Each row has a class, written after it, and each block has its own classes.
[ 0.82 -1.85 -0.66  0.57  0.23  3.31 -2.37  3.48 -1.32 -1.02 -0.14  0.30
  1.54 -1.02 -0.40  2.28 -1.04  0.64  0.19 -1.14  2.24 -2.30 -3.05 -1.43]  k305
[ 0.63  1.10 -0.64 -0.36  0.53  2.45 -0.29  0.95  1.53 -0.43 -1.32 -1.20
 -0.88 -2.15 -1.55 -3.33 -1.36  0.42  0.45 -0.20  1.43 -1.12 -0.45  0.46]  k305
[ 0.33 -0.30 -0.52  1.45 -0.47  4.13 -1.02  4.90 -2.49 -0.06  0.94  0.16
 -2.91 -2.93 -0.93 -0.73  0.11  1.39 -1.54 -0.37  1.26 -0.36 -0.85 -1.20]  k111
[ 1.18 -1.18  0.16 -0.50  0.68  4.53  1.77  2.71  0.39  0.40  0.12 -0.68
 -0.24 -2.52 -2.34 -0.94 -0.92  1.43 -0.83 -0.41  2.89 -0.91 -0.85  4.51]  k305
[ 1.05  0.71  1.57 -1.11  2.23  3.13  0.50 -0.98  0.25 -0.32 -0.71 -0.16
 -0.25 -2.34 -1.99 -0.38 -0.68  1.71  1.77 -1.13  2.23 -0.12 -0.94  0.11]  k305
[ 0.29  1.00 -0.49  0.18  1.09  3.29 -1.19  2.41  0.64  0.32 -0.51  0.53
 -2.26 -2.45 -0.38 -0.80 -1.42  0.73  1.74  0.56  0.65 -1.25 -0.95 -0.35]  k111
[-0.20  0.89 -0.23  0.86 -1.78  2.52 -1.41  1.78 -0.45 -1.01  1.25 -0.32
 -2.28 -2.11 -0.26 -2.01  0.27  0.70  0.38  0.81  1.05 -0.63 -0.17 -1.25]  k111
[ 0.76 -0.35 -0.24  1.11 -2.79  4.79 -0.96  4.86 -0.94 -0.26  1.41  0.51
 -2.35 -2.61 -1.87  4.15 -2.35  1.42  1.06  1.44  2.85 -0.75 -0.84 -2.47]  k111
[ 0.79  0.45 -0.33 -0.05 -0.98  2.40 -0.45  2.38  0.13 -0.44  0.53 -0.71
  0.15 -3.18 -0.45  0.40 -1.24  1.25  1.15 -1.83  1.70 -1.19 -0.34 -0.36]  k305
[ 0.31  0.79  0.91 -0.64  1.44  4.65  0.08  1.44 -0.37  0.81  0.19  0.39
 -0.63 -2.18 -1.56 -0.11 -1.65  1.30  1.24 -2.04  2.22 -1.66 -0.40  0.44]  k305
[-1.06 -1.68 -0.38  1.77 -2.19  0.19 -3.33  3.64 -2.03 -0.34  2.33 -0.72
 -1.17 -0.69  1.00 -0.52 -0.32  0.06 -0.16  0.85  0.21 -0.86  0.13 -3.75]  k111
[ 0.46  2.49 -0.57  0.24  0.97  1.64 -2.08 -0.37  1.21 -1.22 -1.37 -0.17
 -1.49 -3.44 -1.59 -1.09 -1.29  0.87  1.34 -1.05  1.97 -1.14 -0.98 -1.83]  k305

Next block, with new classes.
[ 2.75  1.31  1.49  0.37 -0.45 -0.16  0.10  2.58  0.59  0.56  0.21  0.41
 -0.76  0.32 -0.58  0.69 -0.84 -2.52  0.63 -0.07 -0.16 -2.93  1.90  2.14]  k373
[-2.68  1.81  0.32  0.85 -1.59 -0.81  1.20  2.17  0.25  1.02 -0.17  0.75
 -1.50  0.17 -0.77  0.70 -1.38 -1.62  0.32  0.31 -0.35 -1.78  1.69  0.64]  k130
[-1.39  1.06  0.85  1.04 -3.45 -1.44  0.88  2.41 -0.36  2.01 -0.88  0.73
 -1.50 -0.64  0.22 -0.35 -0.94 -0.55  0.01  0.69 -1.59 -3.50  0.56  2.77]  k130
[-2.42  2.91  0.08  0.90 -1.26 -0.73  0.14  1.57 -2.63  3.56 -0.44  0.84
 -2.55  1.63  0.38  1.04 -0.85 -2.93  0.21  1.02 -1.59 -2.89  3.05  2.67]  k130
[-1.88  2.49  0.59  0.29  0.18 -0.65  0.07  2.01  0.69  1.52 -2.02  1.12
 -1.19  0.60 -0.42  1.18 -3.32 -3.48  2.57  1.83  0.93 -4.60  1.87  2.05]  k373
[-0.97  1.80 -0.06  0.27 -1.11  1.09  0.22  2.92 -0.50  1.07  0.27 -0.38
 -0.45 -0.03  0.01  1.38 -1.27 -2.32  2.48  0.90  0.15 -2.68  1.93  0.84]  k373
[-1.93  1.91 -0.47 -0.06 -2.04  0.07 -0.09  2.42 -1.37  0.93 -0.20  1.20
 -0.22 -0.41 -0.04  1.95 -1.39 -2.85  1.29  0.32  0.90 -4.03  2.06  2.59]  k373
[-0.01  1.26  1.46  0.29 -1.47  0.62 -0.11  1.03 -1.90  0.92 -0.39  1.37
  0.08  0.08 -0.05  1.63 -0.37 -1.00  0.99 -1.09  0.75 -2.04  0.57  1.17]  k373
[-1.90  1.92 -0.68  1.23 -1.27 -0.38  0.99  1.50 -0.67  2.61  0.35  0.82
 -1.67  0.63 -0.21 -0.10 -1.20  0.03  0.64  0.00 -1.66 -1.37  1.32  0.94]  k130
[-1.60  0.42  0.64  0.97 -1.10 -0.62  0.35  1.40  0.58  2.86 -0.17  0.41
 -1.10 -0.85 -0.19 -0.08 -1.97 -0.09  0.14  1.21 -1.08 -2.21  2.12  1.14]  k130
[-1.83  1.05  0.98 -0.69 -1.42 -1.27  0.31  1.27 -1.17  2.07 -0.50  0.37
 -0.57 -0.05  0.29  0.35 -0.57 -0.24  0.53  0.27 -1.43 -1.76  0.01  0.16]  k130
[-1.11  0.50  0.98  0.86 -1.63 -2.29  0.45  1.78  3.35  0.38 -0.50  0.22
 -0.56  2.05 -1.10 -0.09 -0.53 -0.95 -0.16 -0.20 -2.43 -2.42  0.31  0.68]  k130
[-1.39  1.62  0.06  0.53 -2.59 -0.89  2.59  1.72 -1.36  1.55 -0.33  0.40
 -1.16  0.13 -0.44 -0.27 -1.16 -0.80  1.12  2.28 -1.20 -1.22  1.78  0.77]  k130
[-1.83  1.97 -0.36  0.41  0.30  0.11  0.21  1.00 -0.37  0.89  0.58  0.33
 -0.17 -0.47 -0.52 -0.48 -1.40 -2.40  2.02  1.10  1.81 -2.46  1.74  2.13]  k373
[-0.62  2.05  0.65  0.47 -1.64  0.22  0.27  2.16 -0.04  0.48 -0.22 -0.18
 -0.67  0.46  0.04  0.94 -1.48 -3.46  1.56 -0.22  1.06 -4.07  2.56  1.70]  k373
